Below are the code and all the weights of a small trained network. Each question names an input and a target symbol and asks about switching units off, where a switched-off unit gives its printed mean instead of its output.

import numpy as np


def w(rows, s, z=0):
    codes = np.array(rows[::2]) - 128.0
    scale = np.full(codes.shape[1], s)
    scale[-1] = z or s
    return codes * scale


def norm(h):
    return h / np.sqrt((h * h).mean(-1, keepdims=True) + 1e-5)


def f(y):
    return y / 2 * (1 + np.tanh(0.7978845608 * (y + 0.044715 * y**3)))


def softmax(a):
    e = np.exp(a - a.max(-1, keepdims=True))
    return e / e.sum(-1, keepdims=True)


def log_softmax(a):
    a = a - a.max(-1, keepdims=True)
    return a - np.log(np.exp(a).sum(-1, keepdims=True))


def net(x, mask):
    ids = ['βζθξπτ'.index(c) for c in x.split()]
    T = len(ids)
    res = E[ids] + P[:T]
    u = 0
    for l in range(2):
        r = norm(res)
        for j in range(2):
            rows = slice(2 * j, 2 * j + 2)
            q, k, v = (r @ M[l][rows].T for M in (Q, K, V))
            z = softmax(np.where(np.tri(T) > 0, q @ k.T / 2**0.5, -1e9)) @ v
            o = O[l][rows]
            res = res + np.where(mask[u + j], z, o[:, -1]) @ o[:, :-1]
        u += 2
        y = f(norm(res) @ A[l][:, :-1].T + A[l][:, -1])
        res = res + np.where(mask[u : u + 8], y, B[l][:, -1]) @ B[l][:, :-1]
        u += 8
    return log_softmax(norm(res)[-1] @ U[:, :-1].T + U[:, -1])


Q, K, V, O, A, B = {}, {}, {}, {}, {}, {}
E = w([
[52,123,152,86,213,50,101,92],'β',
[79,145,204,80,236,163,148,34],'ζ',
[63,135,203,127,140,235,182,43],'θ',
[107,120,157,65,149,163,49,114],'ξ',
[134,93,150,189,110,74,146,2],'π',
[225,164,152,76,83,116,217,117],'τ',
],0.0041)
P = w([
[42,162,188,51,112,35,92,82],'0',
[111,168,61,77,66,186,96,56],'1',
[118,44,114,71,111,118,123,147],'2',
[125,248,204,80,127,9,147,84],'3',
[139,177,30,149,112,202,104,115],'4',
[157,74,97,136,146,120,118,182],'5',
[146,249,178,153,182,32,137,120],'6',
[153,171,2,210,164,214,102,182],'7',
[163,91,74,205,173,145,115,233],'8',
[176,234,151,185,215,32,143,132],'9',
],0.0038)
Q[0] = w([
[64,56,76,135,170,155,105,130],'L0H0',
[164,26,1,126,10,169,177,241],'L0H0',
[158,102,184,125,92,216,99,121],'L0H1',
[179,149,178,138,86,168,99,126],'L0H1',
],0.0072)
K[0] = w([
[13,97,160,108,149,140,73,126],'L0H0',
[74,138,170,37,71,81,133,75],'L0H0',
[123,135,114,93,2,194,133,114],'L0H1',
[136,129,168,102,90,163,129,94],'L0H1',
],0.0075)
V[0] = w([
[203,234,110,30,188,155,216,216],'L0H0',
[4,159,176,129,184,197,134,220],'L0H0',
[101,208,115,133,105,102,85,38],'L0H1',
[101,30,193,75,52,183,126,88],'L0H1',
],0.0027)
O[0] = w([
[59,129,22,50,126,156,167,181,199],'L0H0',
[45,187,190,103,32,126,94,146,70],'L0H0',
[144,162,96,92,132,155,226,253,254],'L0H1',
[193,133,47,185,166,124,114,144,205],'L0H1',
],0.0035,0.0022)
A[0] = w([
[106,156,203,128,151,42,78,137,4],'L0N0',
[71,175,133,101,209,146,121,124,162],'L0N1',
[90,104,158,54,149,110,115,218,218],'L0N2',
[125,179,167,102,78,102,112,150,97],'L0N3',
[191,64,114,163,145,82,180,166,9],'L0N4',
[117,130,78,109,86,253,144,127,44],'L0N5',
[212,201,82,141,82,136,120,95,17],'L0N6',
[176,76,66,86,131,176,74,155,111],'L0N7',
],0.0056,0.0013)
B[0] = w([
[154,82,141,161,78,251,92,98,159],'L0N0',
[105,133,67,86,95,90,159,159,252],'L0N1',
[191,157,86,173,138,114,129,60,204],'L0N2',
[142,173,104,101,168,191,149,118,134],'L0N3',
[90,144,90,101,50,194,174,169,166],'L0N4',
[101,65,215,177,150,157,135,93,209],'L0N5',
[82,84,79,165,109,73,101,92,190],'L0N6',
[56,147,254,115,48,120,53,171,194],'L0N7',
],0.0046,0.0032)
Q[1] = w([
[145,2,48,166,98,50,125,200],'L1H0',
[210,90,91,153,139,122,101,119],'L1H0',
[145,164,147,116,151,145,103,109],'L1H1',
[182,130,149,97,160,65,114,103],'L1H1',
],0.0086)
K[1] = w([
[161,109,158,2,114,134,140,47],'L1H0',
[176,99,115,164,106,92,143,24],'L1H0',
[130,170,150,116,161,177,117,89],'L1H1',
[203,151,175,29,215,68,87,76],'L1H1',
],0.0062)
V[1] = w([
[157,144,180,138,109,187,52,188],'L1H0',
[181,126,93,207,152,251,243,107],'L1H0',
[211,199,200,88,135,54,100,105],'L1H1',
[155,99,54,213,112,140,170,185],'L1H1',
],0.0027)
O[1] = w([
[224,252,99,119,117,162,142,135,9],'L1H0',
[77,151,187,138,108,54,186,145,162],'L1H0',
[23,142,92,230,136,182,204,243,111],'L1H1',
[101,171,144,50,95,169,171,38,53],'L1H1',
],0.0035,0.0013)
A[1] = w([
[48,171,236,124,70,146,64,193,46],'L1N0',
[187,129,131,40,50,120,143,253,1],'L1N1',
[212,110,155,207,108,78,157,145,151],'L1N2',
[120,110,228,222,137,174,153,98,70],'L1N3',
[107,140,48,112,168,37,161,153,80],'L1N4',
[121,47,146,98,40,113,183,120,168],'L1N5',
[137,58,68,179,148,117,59,118,76],'L1N6',
[60,189,183,75,201,153,128,136,81],'L1N7',
],0.0059,0.004)
B[1] = w([
[124,186,174,144,92,50,158,148,185],'L1N0',
[22,2,140,132,125,122,114,123,168],'L1N1',
[76,110,142,96,138,170,101,138,153],'L1N2',
[175,108,163,109,194,104,145,125,175],'L1N3',
[146,130,144,49,115,121,190,161,238],'L1N4',
[163,193,105,144,145,163,80,145,253],'L1N5',
[126,138,94,178,116,59,175,119,127],'L1N6',
[119,75,118,152,81,125,74,146,176],'L1N7',
],0.0074,0.0036)
U = w([
[151,141,92,19,134,71,251,167,215],'β',
[48,10,114,101,80,168,89,155,184],'ζ',
[175,71,232,137,254,145,144,99,54],'θ',
[118,174,227,166,37,34,117,173,12],'ξ',
[132,97,34,225,150,29,172,66,2],'π',
[201,213,87,151,111,220,102,119,215],'τ',
],0.0058,0.00037)

Each question gives the input, a string of symbols that net reads in full, and the target symbol t.
The units are the heads (2 rows each of Q, K, V and O) and the neurons (one row each of A and B). Each row of codes is followed by its name. A weight is (code - 128) times the scale printed after its matrix; where a second scale follows, it is the last column's (O, A, B and U).
mask holds one flag per unit, layer by layer, with each layer's heads first. A switched-off unit (its flag False) gives its mean, the last column of its rows in O or B, instead of its output. The means were averaged over made-up inputs and are rounded, as every weight is.
A unit's drop is (log p(t) with every unit on - log p(t) with that unit switched off) / (log p(t) with every unit on - log p(t) with every unit switched off).
The circuit of an input: a set's keep is (log p(t) with only the set's units on - log p(t) with every unit switched off) / (log p(t) with every unit on - log p(t) with every unit switched off). Starting from the 12 units with the biggest drops (on a tie, the unit counted first), units are removed one at a time, each time the one whose removal leaves the highest keep (on an exact tie, the one counted first), for as long as the keep stays at least 0.8.
units of the circuit, in order: the units of the circuit, biggest drop first
k most important neurons: the k neurons with the biggest drops, biggest first
top k neurons in layer l: the k neurons of layer l with the biggest drops, biggest first
drop when u is switched off: that unit's drop, to one decimal
input τ τ θ π τ τ ζ θ, target θ: 2 most important neurons -> L0N5, L1N3
input τ ζ π, target τ: most important neuron -> L1N5
input τ π π ξ ξ τ ξ θ θ β, target ξ: top 2 neurons in layer 0 -> L0N0, L0N1
input τ τ ξ τ θ ξ β, target τ: 2 most important neurons -> L0N7, L0N0
input ξ θ θ τ ζ ζ π, target θ: 3 most important neurons -> L0N0, L1N3, L1N2
input τ τ π π β ζ β, target ζ: 2 most important neurons -> L0N0, L0N7
input π ζ τ ξ τ ζ π, target β: units of the circuit, in order -> L0H0, L1N4
input τ ξ ξ τ τ ζ ξ τ π θ, target β: 2 most important neurons -> L0N1, L0N7
input ξ π τ β τ β, target π: top 2 neurons in layer 0 -> L0N0, L0N2
input ξ τ τ τ ζ ζ ξ ξ θ β, target τ: 2 most important neurons -> L0N0, L0N5
input θ ξ ξ θ, target τ: units of the circuit, in order -> L1H0, L0N7, L1N4
input θ θ τ ζ ξ π θ, target θ: units of the circuit, in order -> L0H0, L1N3
input π θ θ θ β ξ ζ, target τ: 2 most important neurons -> L0N7, L0N0
input ξ β θ τ ζ ξ θ τ π, target τ: most important neuron -> L0N4
input π θ β τ τ ξ τ ξ θ ζ, target τ: top 4 neurons in layer 0 -> L0N0, L0N7, L0N5, L0N1
input β θ β ξ π ξ τ ξ τ ξ, target β: top 2 neurons in layer 1 -> L1N4, L1N5
input τ ζ π τ τ π β θ θ θ, target ξ: top 3 neurons in layer 1 -> L1N7, L1N4, L1N5
input τ τ τ τ β ξ θ θ π β, target θ: 3 most important neurons -> L0N0, L0N7, L1N3
input π τ π τ τ β τ ζ, target ζ: 3 most important neurons -> L1N7, L0N5, L0N1
input θ τ ζ π π ξ τ ξ π ξ, target θ: 2 most important neurons -> L0N0, L0N7
input τ β ζ ζ ζ τ ξ, target β: top neuron in layer 0 -> L0N2
input ξ θ τ, target ζ: drop when L1N1 is switched off -> 1.2
input β θ β β ξ θ τ θ π ξ, target θ: drop when L1N2 is switched off -> 0.1
